q517: [160  84 119 171  76 144 129 127 135]
q166: [128  75 131 144  89 146 127 144 179]
q383: [128  75 131 144  89 146 134 144  61]
q76: [159 165 119 134 144 116 105 101  67]
q574: [162  92 115 175  76 142 138 125 122]
q325: [116 105  98  67 147 113 138 111  62]
q143: [175 139 113 159 113 126 108 103 118]
where: [115]	q574, 2
where: [179]	q166, 8
rev: [ 67 101 105 116]	q76
where: [98]	q325, 2

q711: [165 145 161  67 194 130 133 185]
q802: [127 171 153 125 163 157 174 133]
q938: [176 160 151  93 177 126 155 172]
q410: [157  79  91  59 174 103  66 190]
q353: [109 175 104 169  94 157 188  85]
q921: [150 134 108  92 109 109 157 140]
q923: [ 94 150 153 109 162 147 161 125]
q741: [ 94 168 141 143  85 189 175  91]
q946: [162  95 125 157 153 163  59  94]
q159: [168  93  88  63 184  86  66 191]
q380: [124 137 159 103 160 135 149 115]
rev: [103 174  59]	q410
rev: [157 163 125 153]	q802
where: [95]	q946, 1

q849: [157 178 103  74 176 145  93  93 172 166 119]
q64: [ 99 101 142 150 107 164 162 129 108 136 172]
q781: [165  98 143 171 126 106 169 131 118 100 100]
q770: [ 86 113 171 149  78 125  62 156 113  84 114]
q766: [162 156  94  91 170 150 165  88 165 174 157]
q535: [117  63 141 167  76 148 184 139 177  70 171]
q742: [ 99 101 142 150 107 164 162 129 108 128 157]
q322: [170 104  98 103 133 154 146  96 156 135 172]
q: [ 99 101 142 150 107 164 162 129 108 128 157]	q742
q: [162 156  94  91 170 150 165  88 165 174 157]	q766
where: [63]	q535, 1

q416: [137 145 118 118 146 144]
q195: [138 117 110 140 118 123]
q110: [129 137 124 127 116  85]
q265: [138 137 126 120 140 187]
q532: [115 127 136 135 136 133]
q89: [107 100 128 131 135 163]
q806: [112 114 121 147 120 116]
q148: [122 131 132 127 128 105]
q674: [128 132 113 119 142 134]
q650: [115 129 141 127 140 162]
q271: [ 82 137 102 128 137 131]
where: [146]	q416, 4
rev: [147 121 114]	q806

q826: [147 121 143 168 120 132  88 116 102 138 108 118  88  95 131  97  93  81
 143 126  80 127 107 106 108 128 107 132 154 165 127 130 135 111 118  93
 128 154 107 141 126 158  93  86 136  88 154 135 125 147 119 128 125]
q956: [161 129 118 148 146 130 138 132 153 169 130  81 142 157 149 160 130 138
 129 150 137 156  98 160 109 156  84 109 162  86 121  87 113 136  90 103
 124 141 107 121 151 151 128 117  97 139 106 124 144 141 190  74 153]
q7: [162 156 137 150 166 104 148 167 122 140 127  81 159 170 149 157 145 140
 112 149 142 155 108 152 116 156  84 117 150  84 135  97 120 134  90 127
 116 121 107 128 135 143 108 117  96 151  91 120 146 129 190  94 146]
q739: [112 162 117 109 159 123 158 108 128 111 117 103 146 125 128 122 168 157
 111 135 157 156 134 122 145 136 135 109 146 135 112  88 147 118 132 160
 151 133 136 105 153 109 169 147 136 156 124 108 140  99 158 121 148]
q138: [149 108 136 168 120 150  88  86 109 158 108 118  89  95 157 122 168 128
 144 126  80 147  91 111 109 128 106 124 162 164 123  93 130 120 118  93
 139 155 118 139 138 164 108  86 138  88 154 134 132 143 140 100 136]
q955: [151 108 148 123 129 122 146  86 158 171 118 110 114  96 128 158 106 122
 131 132 126 137  91 163 134 135 128 113 165  84 111 108 122 148 126  96
 122 124 130 136 150 163 165 103 114 140 135 133 146 123 179  74 119]
q419: [122 136 148 109 166 104 160 170 102 111 131 140 163 171 143 161 163 155
 111 128 157 127 131 125 141 128 128 140  95 106 150 138 113 149 134 162
 115 120 139 123 125 126 138 138 103 155  91 129 135 102 118 136 119]
q479: [112 160 116 161 145 155 118 138 145 129 123 141 115 120 137 108 165 133
 135 126 141 162 129 106 124 138 125 143  95 153 146 105 147 111 122 146
 155 153 132 105 147 110  94 150 138  92 128 109 124  99 118 145 158]
q: [162 156 137 150 166 104 148 167 122 140 127  81 159 170 149 157 145 140
 112 149 142 155 108 152 116 156  84 117 150  84 135  97 120 134  90 127
 116 121 107 128 135 143 108 117  96 151  91 120 146 129 190  94 146]	q7
q: [112 162 117 109 159 123 158 108 128 111 117 103 146 125 128 122 168 157
 111 135 157 156 134 122 145 136 135 109 146 135 112  88 147 118 132 160
 151 133 136 105 153 109 169 147 136 156 124 108 140  99 158 121 148]	q739
rev: [157 168 122 128]	q739
q: [112 160 116 161 145 155 118 138 145 129 123 141 115 120 137 108 165 133
 135 126 141 162 129 106 124 138 125 143  95 153 146 105 147 111 122 146
 155 153 132 105 147 110  94 150 138  92 128 109 124  99 118 145 158]	q479
rev: [ 84 150 117  84 156 116 152]	q7

q713: [154 150 103 152 142  92 141 146 125 152 121 143 144 141 152 145 147 143
 161 154 128  93 117 109 138 145 163 107 107 108  77 110 112 106 146 160
 139]
q897: [145 154 115 130 134  70 130 122 125 133 123 145 135 129 137 129 141 132
 164 143 128  95 130  84 130 139 155 123 118 116  75 130 126 120 131 141
 134]
q920: [150 124 138 105 101 137 115 162 117  91 138 198 117 119 102 162 108 106
  92  95 143 128 130 123 101 105 120 151 156  69 165 146 154 150 105 152
 124]
where: [69]	q920, 29
where: [147]	q713, 16
rev: [163 145 138 109 117  93 128 154]	q713
rev: [152 105 150 154]	q920
rev: [143 121 152 125 146 141  92]	q713
rev: [130  95 128 143]	q897
where: [91]	q920, 9

q959: [175 116 117 108  96 172 109  99 125 157]
q35: [178 124 125 165 164  80 109 106 117 155]
q311: [175  64 117 108  96 172 103  98 146 139]
q869: [174 112 119 104  95 176 193 104 147 152]
q753: [185 130 125 164 185  66 113 106 121 159]
q886: [126 123 118 168 131 139 128 122  60 173]
q825: [136 126 127 166 135 116 122 120  54 187]
q501: [121 184 113 162 129 142 120 126  71 179]
q726: [165 107 112 124  93 177 160  95 143 140]
q634: [131 178 118 172 125 136 125 123  65 176]
q675: [179 125 126 167 160  74 115 106 131 154]
q356: [175 116 117 108  96 172 189  98 146 139]
q: [131 178 118 172 125 136 125 123  65 176]	q634
rev: [123 125]	q634
where: [99]	q959, 7
where: [65]	q634, 8
where: [154]	q675, 9
rev: [185 164 125 130]	q753

q14: [147 123 139 140]
q391: [145 103 128 165]
q927: [163 118 130 187]
q660: [122  94 131 137]
q760: [132 118 148 142]
q690: [131  72 115 169]
q982: [161 122 133 178]
q607: [117 129 135 185]
q281: [158 127 136 181]
q809: [147 127 136 181]
where: [178]	q982, 3
where: [158]	q281, 0
rev: [185 135 129]	q607
where: [148]	q760, 2

q402: [144 131 123 137  92 132 148 121  92 115 148 132  95 112 127 118 120 125
 103 111 135 135 133 104 150 105 121 113 102 104 114  99 115 120  98 128
 122 130  97  96 133 110 144 105 141 125 122 104  98 137 148 149 150]
q868: [151 129 128 141  90 130 144 113  91 117 144 127 103 120 123 128 118 131
 104 119 140 138 134 102 146  99 125 110  98 102 113  94 122 119  94 130
 131 122  96  87 134 103 143 100 145 122 118 113  98 143 143 149 144]
q408: [102  91 130 147 112 137  88 124 126 109 122 126 153 142 100 136  91 148
 112 152 122 113 114 119  98 129 104 112  96  95 143 134 151  97 103 129
 121  84 129 117 132 126 126 133 118 116 108 138 133 123  88 116  85]
q480: [151 107 128 141  90 130 144 113  91 117 144 127 150 120 123 128 118 131
 104 119 140 138 134 102 146  99 125 110 148 102 113  94 122 119  94 130
 131 122  96  87 134 103 143 100 145 122 118 113  98 143 143 149 144]
q87: [ 86 110 120  92 164  99  84 118 160 131  80 104 158 133 113 123 125 112
 148 130  96  96 106 149  77 143 122 134 157 147 126 147 126 126 157 107
 120 110 157 153  98 132  82 139  91 116 117 148 156  99  86 153  80]
q901: [161 161 162 114 149 127 108 173 143 165 119 118 105 142 164 100  77 147
 121 106 146 136 108  91 129 130 174  96  89 120 146 146 124 175 130 159
 107 160 165 167 147 164 167 184 125 170 116  95 125 127 138 127 161]
q885: [162 167  98  65 126  70 179  78  97 137 100  92  66  84 140 104 180  66
 138  67 116 134 134 121 152  83 154 130 168 166  62  70  65 154 143 135
 136 170  92  96  86  79  92  67 128 111 131 103  86 120 171 124 169]
q413: [ 95 111 123  99 152 104  85 121 151 130  87 105 149 132 114 120 114 118
 138 128 103 101 105 136  84 136 123 124 139 135 127 142 127 125 144 113
 117 109 151 146 105 131  94 139  96 118 113 139 146 103  89  86  87]
q: [ 95 111 123  99 152 104  85 121 151 130  87 105 149 132 114 120 114 118
 138 128 103 101 105 136  84 136 123 124 139 135 127 142 127 125 144 113
 117 109 151 146 105 131  94 139  96 118 113 139 146 103  89  86  87]	q413
q: [151 129 128 141  90 130 144 113  91 117 144 127 103 120 123 128 118 131
 104 119 140 138 134 102 146  99 125 110  98 102 113  94 122 119  94 130
 131 122  96  87 134 103 143 100 145 122 118 113  98 143 143 149 144]	q868
q: [144 131 123 137  92 132 148 121  92 115 148 132  95 112 127 118 120 125
 103 111 135 135 133 104 150 105 121 113 102 104 114  99 115 120  98 128
 122 130  97  96 133 110 144 105 141 125 122 104  98 137 148 149 150]	q402

q552: [107 109 109 147 126 194 116 157 148]
q156: [137 126 116 148 125 193 147 157 142]
q524: [137 126 116 148 109 109 147 157 194]
q: [137 126 116 148 109 109 147 157 194]	q524
q: [137 126 116 148 125 193 147 157 142]	q156
q: [107 109 109 147 126 194 116 157 148]	q552
rev: [194 157 147 109 109 148 116 126]	q524

q628: [ 78  87 136 136 138 127  94 158 109 158  94 139 155  78 142 130 114 112]
q128: [154 150 152  89 158 114 114 139  89 148 104  78  98 139 158  77 142 145]
q520: [117  83 159  92 139 165 134 180  87 178  64 114 135  98 151  97 121  97]
q282: [131 133 127 110 131 112 114 121 110 125 117 103 110 126 130 105 126 129]
q170: [ 98  94  89 127 140 124 113 129 104 133  86  85 133  90 140  77 127 137]
q464: [122 120 125 112 124 122 120 127 116 127 113 114 118 118 125 114 120 120]
q832: [153 149 158  89 165 114 110 147 115 158  98  75 101 135 166  74 144 146]
q360: [ 82  91  88 144  90 121 119 106 145  99 128 150 139  95  90 151  99 101]
q375: [186 178  67 129 111 137 192  78 178  83 165  80  99 174 111 104 148 171]
q609: [120 128 118 121 132 110 111 120 115 124 118 107 118 118 131 108 126 133]
q444: [134 136 125 110 129 112 117 117 113 120 121 103 108 130 127 107 126 130]
q44: [151 146 151  94 167 117 112 146  87 157  98  73 105 132 167  72 145 150]
rev: [115 120 111]	q609
where: [174]	q375, 13
rev: [120 113 117 117 112 129 110 125]	q444
rev: [ 77 140  90 133  85  86 133 104 129]	q170
q: [117  83 159  92 139 165 134 180  87 178  64 114 135  98 151  97 121  97]	q520

q512: [184 185  96 136 142 136 129 124]
q891: [ 97 167 104 135 123  96 135 122]
q321: [137 124 142  99 161 121 103 146]
q30: [138 133 140 103 164 116 100 144]
q570: [107 157 103 121 124  87 119 118]
q245: [135 146 151 105 159 119  90 158]
q23: [128 139 154 100 168 120  95 148]
q235: [188 189  90 114 136 138 139 117]
q25: [ 93 168 107 135 123 101 128 119]
q6: [124 142 101  98 160 138  97 159]
rev: [ 99 142 124]	q321
where: [137]	q321, 0
rev: [ 97 138 160  98 101 142]	q6

q773: [127 117 193 149 137 120  87 120 136 126 159 116 145 115 134 131 118 160
 120 135 113 145 157 109 157 132 142 134 146 125 126  88 109  99 140 146
 142 109 127 115 113 167 123 144 192 117 103 137 158]
q365: [127 117 193 149 137 120  87 120 136 126 159 116 145 115 134 131 118 123
 120 135 113 145 157 109 157 132  98 134 146 125 126  88 109  99 140 146
 142 109 127 115 113 167 123 142 170 117 103 137 158]
q714: [120 157  93 119 137 120 123 116 123 173 165 120 121 124 121 129 129  95
 117  90 119 175 106 120 156 138 129 106 121 141  98 133 123 159  85 104
 140 128 114 120 104 145 105  95 138 110 100 123 130]
q: [127 117 193 149 137 120  87 120 136 126 159 116 145 115 134 131 118 123
 120 135 113 145 157 109 157 132  98 134 146 125 126  88 109  99 140 146
 142 109 127 115 113 167 123 142 170 117 103 137 158]	q365
where: [90]	q714, 19
q: [127 117 193 149 137 120  87 120 136 126 159 116 145 115 134 131 118 160
 120 135 113 145 157 109 157 132 142 134 146 125 126  88 109  99 140 146
 142 109 127 115 113 167 123 144 192 117 103 137 158]	q773
where: [105]	q714, 42

q680: [ 80  62 137  79]
q492: [76 58 74 83]
q335: [ 94 123 111 111]
q420: [124 135 108  98]
q351: [ 93  90  99 101]
q313: [133 139 102 108]
q176: [109 118  74 101]
where: [109]	q176, 0
rev: [108 135]	q420

q646: [ 83 131 128 107 149 100 105 125 135 108 145 147 129 133 150 165  92 120
 110 114  93  94]
q810: [141 144 101 102 100 127 116 119 101 144 102 134  76 120 140 140 125 142
 142 145 145 136]
q320: [119 168 103  93 129 106 144 151 105 142 119 112 117  76 149 161 105 103
 141  84 111 138]
q493: [149 145 147 145 100 143 147  88 151  94 150 108 114 139 120 100 106 117
 144 114 155 110]
q903: [145  97 140 124 150 124 125 110 128 151 137 103 117  78 125 121 135 120
  83 122 167 132]
q877: [106 145 111 141 121 136  85 162 148 135 146 155 189 172 114 101 143 124
 119 125 135 123]
q377: [141 144 101 102 100 127 116 119 101 110 102 134  76 120 161 149 138  91
 113 115 116 114]
q538: [121 108 148 113 104 146 115 158 112 164 119 139 128 121  86 114 156 141
 113 175 149 125]
q374: [154 124  78 173 110 123 109 133 128 141 137 124 145 147 135  85 111 118
  88 101 146 152]
q: [119 168 103  93 129 106 144 151 105 142 119 112 117  76 149 161 105 103
 141  84 111 138]	q320
where: [109]	q374, 6
rev: [122  83 120 135 121 125  78 117 103 137]	q903
q: [141 144 101 102 100 127 116 119 101 110 102 134  76 120 161 149 138  91
 113 115 116 114]	q377
q: [121 108 148 113 104 146 115 158 112 164 119 139 128 121  86 114 156 141
 113 175 149 125]	q538

q369: [127  83 170 136  92  89 143  91 125 147  96 135 106 127 132 117 117 111
 110 136 127 110 159 125 100 128 167 163 130 166 193 112 101 177 129 167
 134 115 128 125 123  96 165 153 148 126 105 178 139 128 106 110  89]
q144: [130  79 166 131  90  94 140  90 125 150 106 133 107 125 136 114 108 114
 105 132 127 108 153 124  97 132 169 163 130 169 190 103 101 170 128 161
 134 125 133 121 120  96 172 153 150 124 107 177 137 130 108 109  86]
q146: [135  76 162 124  90 102 135  87 126 153 114 133 108 122 141 111  99 118
 101 127 125 106 145 121  93 136 170 162 128 171 186  94 101 164 127 152
 134 133 139 117 117  96 179 151 152 121 109 175 136 130 110 107  83]
rev: [101  94 186]	q146
rev: [132 127 106 135]	q369

q627: [114  63 164 135 146 149 133 115 114 123 120]
q425: [148 201 112 119 141  99 119 125 107 129 128]
q625: [127 177 161 132 117 123 151  60 135 140 134]
q568: [148 119 141 201 112 126 156 124 118 121 104]
q752: [106 151 152 119 119  99 125 141 137 119 120]
q837: [115  98 125 135 105 120 165 123 138 131 127]
q801: [149 166 127 125 116 123 113  63 131 114 156]
where: [129]	q425, 9
rev: [125 119  99 141 119]	q425
where: [166]	q801, 1
rev: [141 119 112 201 148]	q425

q129: [124 151 133 142 129 165 130 137 131 128 136 127 142 168 142 131 126 182]
q966: [128 128 129 129 128 126 129 129 128 129 128 129 129 127 129 129 127 127]
q447: [158 131  79 133 109 124 124  73 167 139 113 110  76 145  83  83 124 134]
q804: [131 127 125  71 133 122 123 125 133 130 139 133 125 127 125 125 180 135]
q280: [129 126 129 125 128 127 128 127 128 132 128 129 128 127 128 129 131 128]
where: [136]	q129, 10
rev: [145  76 110 113 139]	q447
q: [124 151 133 142 129 165 130 137 131 128 136 127 142 168 142 131 126 182]	q129
q: [129 126 129 125 128 127 128 127 128 132 128 129 128 127 128 129 131 128]	q280
q: [158 131  79 133 109 124 124  73 167 139 113 110  76 145  83  83 124 134]	q447
where: [123]	q804, 6

q284: [150 162  87 100  49  92 124  87 146 134 164  72 128 145 108 147 155 162
 128 190 134 153 152 168 127 129  90 122 114  93 111 157]
q199: [197 165  92 106  56  87 114  85 150 130 165  76 122 147 128 147 158 156
 149 128 132 162 152 177 131 126  92 129 117 128 115 162]
q412: [177 171 103 121  76 128  99  91 156 124 163  93 138 128 105 128 167 145
 138 195 128 176 147 190 144 117  99 147 124 126 128 169]
q978: [169 167  97 113  65  84 105  87 154 126 165  83 130 148 104 145 162 150
 143 195 131 169 150 184 138 122 127 138 128 115 122 166]
q784: [171 179 136 148 125  78 102 122 159 127 141 145 162 149 126 143 180 136
 131 128 119 179 132 197 167  92 122 128 128 153 155 168]
q254: [180 173 111 129  88  78  95  96 128 128 159 105 146 149 108 144 170 141
 135 192 125 179 144 195 151 112 104 156 128 136 135 128]
rev: [128 138  93]	q412
rev: [166 122]	q978
rev: [ 92 167 197]	q784
where: [56]	q199, 4
rev: [148 130  83 165]	q978

q638: [151 153 149  78 103 152]
q210: [162 115 120 109  98 152]
q685: [162 169 145  85  89 152]
q442: [162 171 145 136 103 161]
q677: [110 172 145 136 183 161]
q70: [186 152 153 181 103 144]
q528: [126 169 150 192 103 139]
q376: [162 159 145 188 103 162]
q231: [165 169  81 136 103 152]
q275: [162 176 126 136 103 155]
where: [115]	q210, 1
rev: [103 136 126 176]	q275
where: [172]	q677, 1
rev: [161 183]	q677

q850: [110  51 159 129 149]
q388: [173  88 125 129 113]
q404: [147 198  98 129 149]
q467: [173  88 144 115 105]
q763: [111 144 197 116  73]
q899: [144 115 103 160 166]
rev: [129 159  51]	q850
q: [110  51 159 129 149]	q850
rev: [105 115 144]	q467
where: [160]	q899, 3
rev: [144  88 173]	q467
where: [197]	q763, 2
where: [73]	q763, 4

